(in the rows, 128 means zero)
Each row of numbers stands for one node and depends on some of the facts below. Use the named rows to name the rest.

Some rows with their names:
z84: [125  73 150 144 133 122 129  78 141]
z824: [129 123  65 134 207 157   7 137 159]
z908: [122  68 147 145 126 119 128  76 138]
z925: [ 98 150 103  94 132 115  88 184 143]
z860: [ 68 153 118  97 122 101 131 176 141]
z570: [ 92 104 135 138 138 123  12 145 142]
z760: [174 212 125 160 116 171 154 145  67]
z352: [117  88 180 169 116 121 100  84 108]
z992: [ 95  72 148  78  78  66 145 125 118]
z311: [160 114 107 121 126 131 145  95  95]
z338: [137  56 129 124 122 115 124  69 115]
z98: [138  58 132 124 120 113 122  68 115]
z278: [196 104 142 175 174 136 140  90 148]
z369: [103 123 126 107 138  92 115 158 129]
z982: [109 126 107 112 156 106  80 154 141]
z938: [127 140  91 123 159 145  76 144 142]
z772: [116 128 172  98  58 125 125 168 166]
z807: [173 134 155 157 137 131 145 125 133]
z737: [147  68 163 147 135 117 129  90 164]
z56: [145 129 133 143 129 133 155 105 113]
z176: [105 144 119 101 125 112 117 167 131]
z800: [108 119 143 144  99 176 148  82 153]
z313: [143 126  88 113 148 144  90 126 122]
z49: [179 200  99 141 128 173 181 135  91]

Some facts about the nodes:
z165	δ	z476; z165	δ	z424; z176	δ	z998; z18	δ	z824
z226	δ	z537; z226	δ	z914; z240	δ	z925; z243	δ	z741
z248	δ	z226; z257	δ	z675; z353	δ	z482; z355	δ	z998
z369	δ	z476; z390	δ	z463; z453	δ	z930; z463	δ	z278
z476	δ	z537; z48	δ	z278; z482	δ	z938; z482	δ	z914
z514	δ	z824; z543	δ	z600; z543	δ	z711; z56	δ	z424
z570	δ	z824; z580	δ	z424; z634	δ	z570; z636	δ	z93
z636	δ	z914; z636	δ	z543; z647	δ	z824; z659	δ	z824
z675	δ	z56; z69	δ	z570; z69	δ	z914; z69	δ	z930
z738	δ	z600; z741	δ	z355; z756	δ	z938; z756	δ	z313
z756	δ	z634; z772	δ	z600; z772	δ	z482; z773	δ	z463
z79	δ	z476; z793	δ	z476; z793	δ	z824; z793	δ	z975
z795	δ	z278; z795	δ	z906; z795	δ	z773; z849	δ	z18
z854	δ	z93; z860	δ	z998; z860	δ	z925; z879	δ	z463
z879	δ	z619; z882	δ	z600; z882	δ	z453; z906	δ	z424
z914	δ	z824; z925	δ	z93; z925	δ	z537; z925	δ	z824
z930	δ	z93; z930	δ	z824; z936	δ	z570; z938	δ	z982
z948	δ	z93; z975	δ	z938; z976	δ	z824; z982	δ	z537
z992	δ	z463; z992	δ	z570; z992	δ	z711; z998	δ	z936
z998	δ	z537; z125	λ	525; z135	λ	525; z144	λ	250
z165	λ	250; z169	λ	525; z176	λ	525; z18	λ	525
z194	λ	525; z225	λ	235; z226	λ	525; z231	λ	525
z240	λ	980; z243	λ	235; z248	λ	525; z257	λ	525
z270	λ	235; z278	λ	605; z292	λ	605; z293	λ	525
z311	λ	525; z313	λ	525; z321	λ	525; z338	λ	235
z340	λ	235; z352	λ	235; z353	λ	525; z355	λ	525
z369	λ	605; z379	λ	525; z390	λ	605; z424	λ	235
z425	λ	525; z436	λ	250; z453	λ	525; z461	λ	525
z463	λ	525; z476	λ	250; z48	λ	525; z482	λ	235
z49	λ	980; z509	λ	525; z514	λ	525; z537	λ	605
z543	λ	250; z56	λ	525; z570	λ	235; z580	λ	235
z590	λ	605; z599	λ	525; z600	λ	525; z619	λ	980
z628	λ	250; z629	λ	525; z634	λ	235; z636	λ	235
z647	λ	525; z659	λ	605; z675	λ	235; z69	λ	525
z711	λ	605; z72	λ	605; z735	λ	525; z737	λ	235
z738	λ	980; z741	λ	525; z751	λ	980; z756	λ	525
z760	λ	980; z772	λ	250; z773	λ	525; z79	λ	525
z793	λ	235; z795	λ	980; z800	λ	250; z807	λ	525
z824	λ	605; z830	λ	605; z831	λ	980; z84	λ	235
z844	λ	525; z849	λ	605; z854	λ	525; z860	λ	525
z868	λ	605; z879	λ	605; z882	λ	525; z889	λ	235
z900	λ	525; z906	λ	525; z908	λ	235; z914	λ	980
z925	λ	525; z93	λ	525; z930	λ	980; z936	λ	250
z938	λ	525; z948	λ	980; z953	λ	525; z972	λ	525
z975	λ	525; z976	λ	250; z98	λ	235; z982	λ	605
z992	λ	235; z998	λ	525; z135	χ	z756; z144	χ	z868
z169	χ	z509; z194	χ	z879; z225	χ	z629; z243	χ	z619
z248	χ	z321; z257	χ	z738; z270	χ	z293; z278	χ	z628
z292	χ	z69; z293	χ	z807; z311	χ	z992; z313	χ	z882
z338	χ	z311; z340	χ	z711; z352	χ	z634; z424	χ	z72
z425	χ	z194; z48	χ	z340; z537	χ	z257; z570	χ	z760
z580	χ	z461; z590	χ	z908; z619	χ	z735; z628	χ	z270
z629	χ	z751; z634	χ	z248; z69	χ	z831; z711	χ	z98
z72	χ	z773; z735	χ	z537; z737	χ	z292; z738	χ	z425
z751	χ	z424; z756	χ	z599; z760	χ	z352; z772	χ	z225
z773	χ	z570; z79	χ	z860; z807	χ	z772; z824	χ	z84
z831	χ	z278; z84	χ	z169; z849	χ	z135; z860	χ	z243
z868	χ	z379; z879	χ	z972; z882	χ	z48; z908	χ	z824
z972	χ	z800; z98	χ	z338; z992	χ	z144

Which node is each row?
[ 82  99 154 130 113 103  48 141 129]  z634
[ 86  91 129 107 131 104  66 140 162]  z482
[155  80 160 187 151 148  58  72 135]  z424
[115 215 102 119 128 151 201 170 112]  z738
[110  74 165 131 107  98 147  92 133]  z580
[159 201 136 123  84 130 244 150  79]  z795
[ 69  86 156  88  95  68 118 159 149]  z636
[150 139 173 168 110 127 149 112  84]  z773
[137 138 147 164 124 138 125 107  88]  z321
[110 118 150 107  73 151 133 123 152]  z543
[191 210 129 160 124 168 165 151  87]  z751
[ 97 117 161 146 121  89 208 105 114]  z879
[ 95 140 128  94 108  91 141 171 128]  z756
[136 215  90  95 112 142 155 200 110]  z948
[ 92 134  71 150 209 157  44 129 166]  z537
[ 66  88 154  83  99  69 102 165 154]  z793
[112 142 108 109 136 120 102 163 138]  z453
[146  96 124 109  82 170 135  80 122]  z144
[ 98 121 124 103 135  88 113 165 131]  z849
[131 219  86  92 116 143 145 206 109]  z240
[165 109 147 151 154 111 151 116 143]  z292
[115 144  97 109 147 132  76 164 142]  z998
[103 140 141 141 130 124 190 109 124]  z257
[165 110 163 136  94 167 140 105 173]  z628
[153  94 117 130 141 115 140  94  98]  z868
[149 100  92 123 158 122 101 103 108]  z711
[156  72 176 152 132 113 125 101 170]  z270
[158 209  93 160 152 190 197 114 101]  z619

The same nodes again, as new rows of numbers:
Known rows:
z48: [117 140 136 130 129  89 115 113 104 107  80 112 141 128 125 147 134 185
 169  64  40 127  99 128  98 137 159 106 153 184  89 136 125 141 122 148
  95 133  93  80 137 117  73]
z773: [116 125 133 137 131 108 116 101 100 106  88 134 130 124 146 152 119 182
 182  63  73 146 100 117  89 148 165 108 137 185  94 117 110 142 126 154
  86 107 108 100 112 131  74]
z369: [148 135 148 127 102  87 156 111  92 136 130 116 141 126 111 119 116 178
 123  41  83 141 127 105  84 168 164 121 126 174  85 126 147  93 153 117
 113 106  62 138 138 136  96]
z165: [155 125 158  92 127  59 149 111  88 113 114 135 118 121 141 126 156 186
 142  19  77 134 129 106 103 188 180 108 140 181  73 120 151 125 134 131
 130 121  84 129 120 116 101]
z882: [126 167 136 114 133 108  93  93 101 123 107 119 151 108 106 156 119 178
 120  42  51  92 115 138  98 154 155 134 154 171  81 111 121 120 123 145
 130 103  74  93 151 105  80]
z738: [112 135 124 117 151 121 141  95 102 113 119 143 142 101  80 149 108 185
 111  27 103  97 102 130 134 175 175 152 134 204  86 130 141 112  94 133
 148 123  88 115 137 150  89]
z18: [127 146 136 109 127 114 122  96  92 122 111 124 134 105 133 139  99 175
 125  31  70  92 109 114  92 149 153 135 143 165  93 105 118 122 122 138
 109  88  81 111 152 119  85]
z240: [131 141 124 117 124 104 169  84  76 108 109 131 134 118 112 109 101 164
 106  28 100  91 106 104 111 162 178 130 131 204  92 125 153 122 128 130
 133 104  83 112 151 137 108]
z930: [116 139 135 119 141 116 153  76  84 109 119 135 131 115 106 122  94 177
 103  33 109  95  97 124 121 160 171 134 125 199  88 116 148 123 114 140
 136  99  89 113 152 131 106]
z453: [120 147 133 112 138 122 111  90  97 125 113 121 137  96 122 155 100 177
 124  35  72  91 103 133 103 151 148 141 143 167  93 104 112 123 115 143
 117  89  79 106 152 114  83]
z756: [151 154 125  79 133 103 117  94  98 120  93 113 159 108 122 164 120 170
 124  29  73  87 109 115  85 141 159 125 128 159  83 108 131 121 149 135
 107  93  75 114 149 118 104]
z868: [133 132 159 141  98  93 148 108 102 129 145  89 168 137  95 136 110 189
 175  69  95 119 122 161 107 164 155 123 143 163  96 143 138 128 123 114
 120 100  85 117 149 128  68]
z751: [128 120 154 137 108 119 176  86  81  82 125 115 154 122 121 121 102 183
 161  54 130 113 110 148 114 189 172 129 141 186  99 135 128 147 119 128
 132  91 119  96 119 161  68]
z144: [140 126 171 114 111  70 147 103  90 108 139 108 138 127 122 132 135 196
 191  48  87  95 131 163 129 188 160 120 165 167  83 136 148 162 106 120
 139 104 101 114 148 107  71]
z321: [140 133 147 106 105 112 134  98  94 105 119 116 168 104 131 156 107 179
 182  52  95 103 116 147  85 169 153 119 147 150 102 125 108 155 122 135
 106  74 107  99 127 131  61]
z509: [145 117 162  98  97 118 142 114  97 112 106 103 146  98 119 152  90 185
 166  55  78 100 102 151  91 171 131 112 153 167 107 131 103 135 118 134
 117  97 103  91 144 123  58]
z424: [125 127 166 151 147 104 180 120  92 116  93 142 124 134 175  87 109 192
 161  50  95 170 128 111 109 186 173 114 107 147  85 117 120 116  98 139
  96 103 129 118 108 129  79]
z537: [111 116 151 156 110 104 174 119  99 149 148 138 117 116 118 106  81 183
 132  25  89 126 114 102 112 151 161 155 118 172 108 124 134  99  99 112
  95  94  65 163 167 148  85]
z760: [132 128 150 121 119 113 175  83  81  88 123 128 162 119 111 127 102 177
 164  57 138 110 111 150 108 184 176 113 136 180 103 135 138 151 111 131
 128  84 116 100 114 152  78]
z830: [143 116 162 131 100 108 151 112 102 126 142  94 166 129 100 142 104 190
 171  68 109 120 119 160 104 171 153 128 133 166  97 139 134 126 133 112
 121 100  89 129 141 138  67]
z270: [157 127 155 139 129 121 159 121 100 120 100  82 158 150 154 119 112 197
 168  57 104 107 139 151 129 197 152 146 118 155  78 124 126 135 119 121
 134 104 126 117 134 141  72]
z194: [129 122 143 107 108 108 145 124 106 111 111 109 162  99 115 162 114 189
 178  34  73  97 116 144 105 174 150 139 150 156 105 139 102 141 102 119
 111  99  95 112 138 149  49]
z93: [109 133 148 127 134 124 132  91  96 120 119 133 118 102 143 134  83 177
 128  36  83  98 104 123 108 142 147 145 137 155 106 101 108 130  99 142
  95  71  83 118 172 112  85]
z379: [127 144 155 110 105 103 137 107  96 106 113 101 165 113 117 142 115 183
 170  56  70  96 116 159 100 164 151 125 159 146  94 139 110 151 116 129
 112  92  94  87 146 122  51]

Name these rows:
[147 168 129 142 157  94 120 107 102 140  73 118 143 158 126 116 130 177
 149  67  53 108 131 119 130 154 167 119 120 187  69 126 155 116 106 142
 138 146  95 106 139 104 110]  z992
[144 155 127 105 124 109 125  85  88 119 107 136 146 102 140 140 104 162
 138  34  85  95 123 105  74 152 167 123 141 168  92 105 124 124 130 140
 108  80  77 116 137 125  90]  z248
[109  91 155 183 132 110 149 119 110 115 123  97 110 159 133 132 116 212
 163  74  90 160  97 132 133 141 151 137 118 179  92 130 124 123 145 129
  83 120  96 129 151 139  74]  z278
[106 113 143 138 139 109 125 108 105 106  86 124 119 120 138 147 111 191
 172  62  66 127  87 127 112 128 151 122 135 180  98 123 110 145 112 153
  76 114  98  97 146 119  77]  z463
[140 124 151 147  97 115 144 101  96 126 149 105 163 131 114 135 100 185
 182  73 126 132 133 147  91 183 155 123 136 168 101 128 133 133 133 115
 122  81  99 127 119 153  62]  z72
[113 150 149 120 124 105 132  97  96 119 114 125 136 104 132 125 103 174
 132  35  56  99 109 124  96 148 149 133 151 157  97 113 121 132 109 138
 104  86  77 101 164 107  76]  z313
[133 115 155 116 117 109 177  97  90  91 117 112 164 120  99 130 105 186
 156  47 123 102 102 152 123 181 168 128 134 180  98 141 135 146 112 127
 132  98 110  99 135 148  79]  z49
[139 135 145 117 144 106 107  85  89 120 137 116 107 125 139 145 140 190
 129  30  95 101 141 136 120 198 159 149 151 194  70  94 151 129 131 136
 160 105  91 135 131 114  97]  z772
[114 107 173 151 115 125 156 102  91 148 145 141  97 107 117 112  48 183
 121  56 104 128  91 128 114 153 134 133 125 185 113 114 123  91 104 136
 101  85  76 140 178 109  92]  z824
[167 144 122 134 114  92 168 122  95 145  78 118 145 141 144  96  98 163
 172  40  73  78 144  92 114 167 170 136 112 185  88 134 147 122 100 113
 128 129  95 144 146 151  87]  z243
[145 105 161 103 117  81 148 113 102 110 136 114 133 117 123 143 133 201
 195  32 102  95 133 152 127 195 165 136 150 178  92 135 139 156  95 111
 140 104 105 135 137 129  69]  z800
[172 164 136 107 144  97 147 108  95 145  80 126 147 133 136 111 117 171
 118  29  79 110 138  97 101 183 169 121 111 166  72 107 146  98 123 133
 141 120  95 125 126 121 109]  z793
[119 140 146 112 129 111 133  97  93 122 110 128 129  97 135 132  95 179
 119  30  70 102 109 115  90 154 151 138 140 154  99 104 112 119 114 142
 100  77  81 113 159 117  85]  z938
[137 147 141 153 157 118 141  82  91 138  96 151 121 132 161  99  84 169
 153  59 103 116 128 106 118 160 170 122 105 170  90 100 141 125  86 140
 115  93 110 133 136 115 103]  z570
[153 134 140 103 137  79 128  89  86 127 123 131 110 119 136 132 133 182
 137  25  86  91 129 117 121 176 169 130 144 188  80 107 155 130 119 132
 143 104  80 140 148 104 103]  z976
[153 111 172 103 120  80 149 105  96 109 138 108 131 118 128 146 130 197
 186  40 106  97 127 158 128 191 161 131 152 174  90 131 144 164 111 123
 138  99 104 125 140 122  75]  z436
[151 122 145 117 126  75 144  90  88 128 118 131 100 125 146 114 122 175
 154  33  90  91 124 105 124 163 167 128 138 196  89 113 160 147 115 132
 127 106  80 146 159 113 107]  z936

The same nodes again, as new rows of numbers:
Named rows:
z647: [102 170 177 139 113  65  91 114 114 136 115  90 105 121 148 109 162 154
 130 113 126 110 122 159 177]
z882: [ 93 141 136 181 128 107 125 127  95 147 130 120  72 126 158 174 127 136
 161  95 136 114 115 177 109]
z982: [162 164 144 150  90 116 155 143 137 143  43 108  26 108 168 152 141 152
 140  80 106 115 112 206 128]
z938: [106 150 147 173 125  99 136 138 114 149 108 115  55 116 159 183 119 145
 163  98 132 104 112 184 113]
z889: [125 147 138 175 128  91 142 147  95 168  92 113  88 147 186 149 143 105
 147 110 121 115 143 176 137]
z425: [112 132 126 164 132 111 116 164 105 149  94 108  90 127 175 150 146 126
 172 103 128 112 134 192 148]
z948: [110 156 148 155 156  90 126 146 118 148 120 102  70 155 152 169  86 127
 143 138 119  99 106 179 123]
z737: [123 149 137 172 123 106 137 143  96 172  96 107  89 150 182 148 144 105
 148 113 125 117 148 175 131]
z169: [110 129 140 172 119 101 122 152 117 144 100 118  95 134 177 152 143 118
 152 104 119 110 137 185 139]
z580: [ 68 145 161 207 137  68 106 135  84 192  69 114  66 170 143 135 145 127
 174  89 129  83 164 199 120]
z992: [ 92 174 175 162 124 138 152 144  81 163 101 123 104 138 150 170 149 114
 147  83 155 141 120 154 105]
z741: [110 146 159 169 120 104 129 151 119 148  94 116  82 125 163 171 136 130
 157  98 127 107 126 181 129]
z543: [ 91 162 144 149 159 103 147 126  95 162 123 147  81 201 142 177  28 120
 169 139 132 102 101 186 104]
z18: [ 99 174 180 134 106  62  91 110 114 136 121  90 109 118 150 105 166 158
 127 117 130 110 122 159 183]
z807: [117 117 132 176 117 118 114 148 111 156  93 113  97 135 180 151 134 132
 150 105 111  99 144 161 143]
z231: [114 130 142 173 120  98 124 154 121 148 101 120  95 133 175 155 141 118
 155 104 117 107 134 180 139]
z49: [113 141 148 161 151  95 121 172 124 150 100 112  99 166 165 157 103 108
 141 137 106 101 124 182 136]
z379: [108 129 145 174 124  96 125 152 122 144 101 122  94 135 179 156 139 117
 153 108 116 108 135 181 138]
z629: [114 105 131 175 114 116 117 145 107 153  94 109 101 134 175 151 137 129
 148 101 114  91 133 167 148]
z773: [ 99 155 209 160  88 151 108 170 109 156  83 127 126 126 136 186 152 104
 161  69 152 129 106 170 133]
z72: [143 124 126 182  80 112 108 129 102 147  83 123  85 129 176 132 141 109
 158  71 110 119 113 188 144]
z257: [ 96 146 141 167 136 106 113 161 103 154  94 108  78 121 153 155 144 134
 181  96 136 110 129 197 142]
z390: [114 171 181 170  79 136 129 161 102 145  61 150 100 117 151 155 157 113
 174  41 132 153 118 158 122]
z760: [124 143 153 160 135 105 101 158 124 157 114 105 101 175 157 161 105  97
 137 140 114 101 113 204 137]

Name these rows:
[129 173 179 111 147 118 160 159 156 167  31 110  46 213 135 155  63 156
 126 153 108  70 117 239 132]  z476
[119 136 128 172 124  91 131 140 117 142 114 113  79 123 181 157 132 127
 153 114 117 107 125 180 137]  z93
[ 88 166 213 159  94 148 128 193 116 149  68 143 135 122 140 185 159 106
 165  66 150 139 124 150 128]  z463
[ 90 149 171 166 116 133 124 162 117 147  88 124 107 134 153 165 156 124
 151  82 138 126 125 177 124]  z48
[124 181 160 143  85  69  94 100 103 134  95 107  91 113 157  82 166 150
 141  81 118 133 118 160 175]  z659
[ 66 154 173 162 157  75 115 147 119 180  52 136  72 237 115 134  64 140
 170 131 111  65 143 235 122]  z165
[136 148 148 172 112 103 127 137  99 175 103 105  92 152 180 151 145  89
 144 115 131 115 136 197 135]  z352
[110 172 163 171 117 113 111 121 114 154 126 115  73 118 152 175 128 145
 166 101 140 124 123 169 116]  z69
[125 153 149 161 148 117 101 162 131 163 108 111  95 173 168 155 104 117
 147 147 107 111 144 182 128]  z831

Now the same nodes, written a new way:
Known rows:
z79: [181 134 139  97 128  81 111 136 140 128 146 114 111]
z476: [153 140 124 113 142 117 116 144 127 126 128 114 133]
z756: [172 164 117 138 153 133 117 124 131 159 143 164 134]
z938: [163 163 119 132 147 107 127 136 139 143 138 139 134]
z135: [155 158 104 131 144 127 109 123 133 157 136 157 137]
z849: [184 153 185  97 136 145 145 117 127 145 182  90 129]
z906: [116 117 115 111 126  94 120 144 144 149 124 134 131]
z340: [144 119 138 111 143 167 111 124 149 106 209 145 113]
z278: [ 60 141 146 113 122 131 169 118 167 158 154  89 164]
z900: [152 149 121 121 138 101 125 136 145 140 136 142 137]
z84: [113 124 139 135 157 179 149  91 145 144 176 155 111]
z580: [131  77 135 103 139 169  92 128 146 141 180 140  82]
z270: [128 138 147 146 150 184 119 127 163 131 194 141 118]
z659: [177 149 178  90 128 121 151 128 137 125 179  89 129]
z889: [135 123 137 135 142 186 118 102 144 140 199 145 120]
z240: [184 166 168  74 130 101 180 108 147 133 179  60 125]
z176: [175 155 119 115 130  77  94 112 149 104 140 131 139]
z844: [154 152 119 123 133  98 123 136 144 137 139 141 136]
z248: [226 158 153 134 103 103 140 148 130 122 164 123 134]
z69: [164 168 157 125 150  96 134 149 153 127 146 126 125]
z292: [124 148 143 112 149 134 136 132 159 145 151 100 141]
z619: [ 60 148 124  90  87 112 211  71 152 172 168  44 183]
z735: [148 139 108 106 124  87 110 123 137 137 141 128 136]
z647: [191 158 159 109 126  93 136 141 132 122 160 123 121]

Rows to name:
[192 155 161 104 139  90 139 161 132 111 168 128 120]  z882
[110 129 189  87  89 107 181 110 138 128 178  64 156]  z390
[177 144 122 104 123  76 105 121 140 117 148 120 133]  z860
[118 136 171  69 101  95 198 105 148 145 173  51 133]  z795
[150 150 134 107 142 134 135 123 144 147 156 107 145]  z982

